[[ -4  13  -3  23   2 -17]
 [ 11 -27   2  14  -8  17]
 [  2   1  -3  36  -2 -11]
 [ -1   7  -3  33   0 -15]]
|
[[-17  17 -11 -15]
 [  2  -8  -2   0]
 [ 23  14  36  33]
 [ -3   2  -3  -3]
 [ 13 -27   1   7]
 [ -4  11   2  -1]]

[[17 10  0  4 21]
 [15 13  0  8  8]
 [27 19  0  8 17]
 [10  6  2  2 13]
 [29 42  0 15  8]
 [27  2  0  4 13]]
|
[[21  8 17 13  8 13]
 [ 4  8  8  2 15  4]
 [ 0  0  0  2  0  0]
 [10 13 19  6 42  2]
 [17 15 27 10 29 27]]

[[-29 -15   5  26  15   8   2 -25  -5  15 -24 -13   1]
 [ 34 -15   5  26  15   8   2  12  -5  15   8 -13   1]
 [ 34 -15   5 -11  -8 -11 -14  12 -28  15 -24 -13   1]]
|
[[  1   1   1]
 [-13 -13 -13]
 [-24   8 -24]
 [ 15  15  15]
 [ -5  -5 -28]
 [-25  12  12]
 [  2   2 -14]
 [  8   8 -11]
 [ 15  15  -8]
 [ 26  26 -11]
 [  5   5   5]
 [-15 -15 -15]
 [-29  34  34]]

[[ -5  23  -2  28  12 -11  -5   3 -13]
 [  2  -8   8  20 -24   0   7 -22  -1]
 [ -8  22   5  40   9 -11   0   4 -17]
 [-10   9   3  27 -11  15   9  -9  12]
 [ -8  26  -2  40   7   6   1   3   1]
 [ -5  20   5  29   1  -7   3  -5  -6]
 [  7 -11   2  -7   9 -29  -9   2 -18]]
|
[[-13  -1 -17  12   1  -6 -18]
 [  3 -22   4  -9   3  -5   2]
 [ -5   7   0   9   1   3  -9]
 [-11   0 -11  15   6  -7 -29]
 [ 12 -24   9 -11   7   1   9]
 [ 28  20  40  27  40  29  -7]
 [ -2   8   5   3  -2   5   2]
 [ 23  -8  22   9  26  20 -11]
 [ -5   2  -8 -10  -8  -5   7]]

[[  9  -2  18  -4]
 [ 20   8 -18   4]
 [-13  13  20 -16]
 [ 13  29  20   5]
 [-18 -16   7   7]
 [ 10  39 -11 -36]
 [ 21   4  -1   1]
 [-19 -27   9 -15]
 [ 15  24  -8  11]]
|
[[ -4   4 -16   5   7 -36   1 -15  11]
 [ 18 -18  20  20   7 -11  -1   9  -8]
 [ -2   8  13  29 -16  39   4 -27  24]
 [  9  20 -13  13 -18  10  21 -19  15]]

[[ 10  -7  -7  -7   0   9  -9   3  -2   0]
 [-25 -22 -29   6   1  18 -13  -8  17  13]
 [ 10   1  19  -3   5  10  -5 -18  15  18]
 [ -4  -3 -20  -7  -9  -5  -1  32 -17 -20]
 [-11  -6 -15   4  10   5  -4  28   0 -13]
 [ -9   2 -21  -1  -4  -3   1   9  -5  -2]
 [  3   6  -1 -10  -7 -10   3  19   1 -10]]
|
[[  0  13  18 -20 -13  -2 -10]
 [ -2  17  15 -17   0  -5   1]
 [  3  -8 -18  32  28   9  19]
 [ -9 -13  -5  -1  -4   1   3]
 [  9  18  10  -5   5  -3 -10]
 [  0   1   5  -9  10  -4  -7]
 [ -7   6  -3  -7   4  -1 -10]
 [ -7 -29  19 -20 -15 -21  -1]
 [ -7 -22   1  -3  -6   2   6]
 [ 10 -25  10  -4 -11  -9   3]]

[[ 15  -3   0   3 -15 -25 -30]
 [ 15  -3   1   3 -15 -25 -31]
 [  6  -3   0   5  -6  -8 -10]]
|
[[-30 -31 -10]
 [-25 -25  -8]
 [-15 -15  -6]
 [  3   3   5]
 [  0   1   0]
 [ -3  -3  -3]
 [ 15  15   6]]

[[  3  -9  -5 -19  23  -8  -5 -21  -3 -22 -20   3  -9   2 -34]
 [ 21  -5  -4 -20  34   0  -5 -31   9 -31 -14  -3 -11  23 -16]
 [-15   8   0   0 -18  -4  -7  17  -8   7  -4  -3  10  -7   0]]
|
[[-34 -16   0]
 [  2  23  -7]
 [ -9 -11  10]
 [  3  -3  -3]
 [-20 -14  -4]
 [-22 -31   7]
 [ -3   9  -8]
 [-21 -31  17]
 [ -5  -5  -7]
 [ -8   0  -4]
 [ 23  34 -18]
 [-19 -20   0]
 [ -5  -4   0]
 [ -9  -5   8]
 [  3  21 -15]]
---
[[  0 -12  24  -5  -3   4]
 [ 27  20  12  12  -7 -13]
 [ -3 -18  -4 -35   9   8]
 [  5  25 -15   6  10   6]
 [  1   4   4 -16   4   3]
 [-41 -13   3  -2 -14   7]
 [ 24  12  -3  11   6 -12]
 [-26 -25   6  16 -20   9]
 [-21  -8  18   5 -25  -2]]
|
[[  4  -3  -5  24 -12   0]
 [-13  -7  12  12  20  27]
 [  8   9 -35  -4 -18  -3]
 [  6  10   6 -15  25   5]
 [  3   4 -16   4   4   1]
 [  7 -14  -2   3 -13 -41]
 [-12   6  11  -3  12  24]
 [  9 -20  16   6 -25 -26]
 [ -2 -25   5  18  -8 -21]]

[[  5  19  -2  -6  -2 -15   6   8  21]
 [ 12 -27  13   7  -7   1   6  38   9]]
|
[[ 21   8   6 -15  -2  -6  -2  19   5]
 [  9  38   6   1  -7   7  13 -27  12]]

[[-18 -39   9  21   6   2  24   4 -39]
 [-11 -41 -14  16   4  -4  38  43 -28]
 [-21  -4   4  16  31 -12 -15  34 -39]]
|
[[-39   4  24   2   6  21   9 -39 -18]
 [-28  43  38  -4   4  16 -14 -41 -11]
 [-39  34 -15 -12  31  16   4  -4 -21]]

[[ 15   2 -14  12  -1  14   7]
 [ -7 -14  14 -32 -13 -37  -3]
 [ 27  13  -2  20   4  24   8]]
|
[[  7  14  -1  12 -14   2  15]
 [ -3 -37 -13 -32  14 -14  -7]
 [  8  24   4  20  -2  13  27]]

[[ 40  -2  10  -4   5 -16]
 [  8   3   7 -15 -27  12]
 [ -9   6   7  15 -26  14]
 [  3   2   0 -14 -24  14]
 [  3   5  32   3   8  -6]
 [ -5  -9 -11  14  -5   1]
 [ 10  -6 -10   1  16   5]
 [ -3  17 -11  12   8 -25]
 [-23  -6   7  -6  -6   5]
 [ -1   9  27   1 -34  -1]]
|
[[-16   5  -4  10  -2  40]
 [ 12 -27 -15   7   3   8]
 [ 14 -26  15   7   6  -9]
 [ 14 -24 -14   0   2   3]
 [ -6   8   3  32   5   3]
 [  1  -5  14 -11  -9  -5]
 [  5  16   1 -10  -6  10]
 [-25   8  12 -11  17  -3]
 [  5  -6  -6   7  -6 -23]
 [ -1 -34   1  27   9  -1]]

[[-28   9  40   6   2  -7  -2 -11   7   0   4]
 [-26  12 -10  21   0 -15   1  -8  -5  14   1]]
|
[[  4   0   7 -11  -2  -7   2   6  40   9 -28]
 [  1  14  -5  -8   1 -15   0  21 -10  12 -26]]
